Here is a tiny trained network, its code and every weight. The questions are about switching its units off for an input and a class, where a switched-off unit gives its printed mean instead of its output.

import numpy as np


def w(rows, s, z=0):
    codes = np.array(rows[::2]) - 128.0
    scale = np.full(codes.shape[1], s)
    scale[-1] = z or s
    return codes * scale


def f(y):
    return y / 2 * (1 + np.tanh(0.7978845608 * (y + 0.044715 * y**3)))


def log_softmax(a):
    a = a - a.max(-1, keepdims=True)
    return a - np.log(np.exp(a).sum(-1, keepdims=True))


def net(x, mask):
    res = np.array(x, float).reshape(1, 3) / 4 @ E
    y = f(res @ A[0][:, :-1].T + A[0][:, -1])
    res = res + np.where(mask, y, B[0][:, -1]) @ B[0][:, :-1]
    return log_softmax(res[-1] @ U[:, :-1].T + U[:, -1])


A, B = {}, {}
E = w([
[86,109,254,99],'x0',
[117,60,98,79],'x1',
[91,84,109,211],'x2',
],0.013)
A[0] = w([
[173,182,139,53,127],'n1',
[204,156,152,89,48],'n2',
[133,166,73,154,113],'n3',
[124,3,103,59,98],'n4',
[147,112,55,111,153],'n5',
[75,99,245,130,123],'n6',
[141,199,80,150,199],'n7',
[123,220,138,72,34],'n8',
[74,123,211,106,137],'n9',
[142,172,152,85,172],'n10',
[157,177,96,157,124],'n11',
[78,107,138,169,252],'n12',
[138,203,156,176,37],'n13',
[107,107,141,229,131],'n14',
[162,172,134,56,107],'n15',
[109,238,165,187,46],'n16',
[129,87,96,97,44],'n17',
[149,188,107,40,84],'n18',
[108,79,181,170,135],'n19',
[211,143,55,101,131],'n20',
[171,183,156,162,95],'n21',
[98,191,137,174,99],'n22',
[217,119,150,110,152],'n23',
[108,58,125,223,108],'n24',
[129,43,125,77,51],'n25',
[99,127,213,81,112],'n26',
],0.013,0.0018)
B[0] = w([
[76,93,68,101,194],'n1',
[116,106,102,70,167],'n2',
[212,176,57,107,187],'n3',
[76,91,227,232,232],'n4',
[174,187,149,168,199],'n5',
[177,196,108,109,247],'n6',
[152,154,160,134,197],'n7',
[98,118,71,73,175],'n8',
[177,187,130,118,220],'n9',
[110,132,103,98,170],'n10',
[141,177,179,110,179],'n11',
[132,118,82,89,175],'n12',
[92,126,210,189,173],'n13',
[111,68,48,52,197],'n14',
[70,100,64,75,185],'n15',
[56,134,243,238,194],'n16',
[86,181,174,229,159],'n17',
[92,48,98,92,193],'n18',
[167,139,62,65,184],'n19',
[193,157,148,141,219],'n20',
[85,45,208,166,164],'n21',
[79,77,141,182,165],'n22',
[107,111,104,108,153],'n23',
[91,95,36,12,209],'n24',
[129,141,232,255,191],'n25',
[194,168,95,142,222],'n26',
],0.0084,0.012)
U = w([
[197,208,119,108,3],'0',
[43,6,62,57,93],'1',
[47,68,225,193,254],'2',
],0.014,0.00074)

Each question gives the input, the list of numbers given to net, and the class t.
The units are the neurons (one row each of A and B). Each row of codes is followed by its name. A weight is (code - 128) times the scale printed after its matrix; where a second scale follows, it is the last column's (A, B and U).
mask holds one flag per neuron, in row order. A switched-off neuron (its flag False) gives its mean, the last column of its row in B, instead of its output. The means were averaged over made-up inputs and are rounded, as every weight is.
A unit's drop is (log p(t) with every unit on - log p(t) with that unit switched off) / (log p(t) with every unit on - log p(t) with every unit switched off).
The circuit of an input: a set's keep is (log p(t) with only the set's units on - log p(t) with every unit switched off) / (log p(t) with every unit on - log p(t) with every unit switched off). Starting from the 12 units with the biggest drops (on a tie, the unit counted first), units are removed one at a time, each time the one whose removal leaves the highest keep (on an exact tie, the one counted first), for as long as the keep stays at least 0.8.
circuit, biggest first: the units of the circuit, biggest drop first
most important unit: the unit with the biggest drop
top k neurons: the k neurons with the biggest drops, biggest first
drop when u is switched off: that unit's drop, to one decimal
input [6,-5,-2], class 0: most important unit	n6
input [5,-7,-4], class 2: top 3 neurons	(n16 n21 n13)
input [7,-1,-8], class 1: top 4 neurons	(n1 n15 n18 n8)
input [5,-3,7], class 1: top 2 neurons	(n14 n24)
input [5,-5,6], class 1: top 2 neurons	(n14 n24)
input [-5,-2,7], class 1: top 2 neurons	(n24 n14)
input [-6,7,0], class 2: top 2 neurons	(n4 n6)
input [-5,-2,8], class 1: top 2 neurons	(n24 n14)
input [-4,8,7], class 2: top 4 neurons	(n4 n25 n17 n5)
input [-6,7,5], class 2: top 2 neurons	(n4 n6)
input [3,-6,-4], class 2: drop when n16 is switched off	0.4
input [2,0,1], class 0: drop when n24 is switched off	0.1
input [-2,-8,4], class 2: drop when n25 is switched off	0.0
input [3,4,5], class 1: circuit, biggest first	(n24)
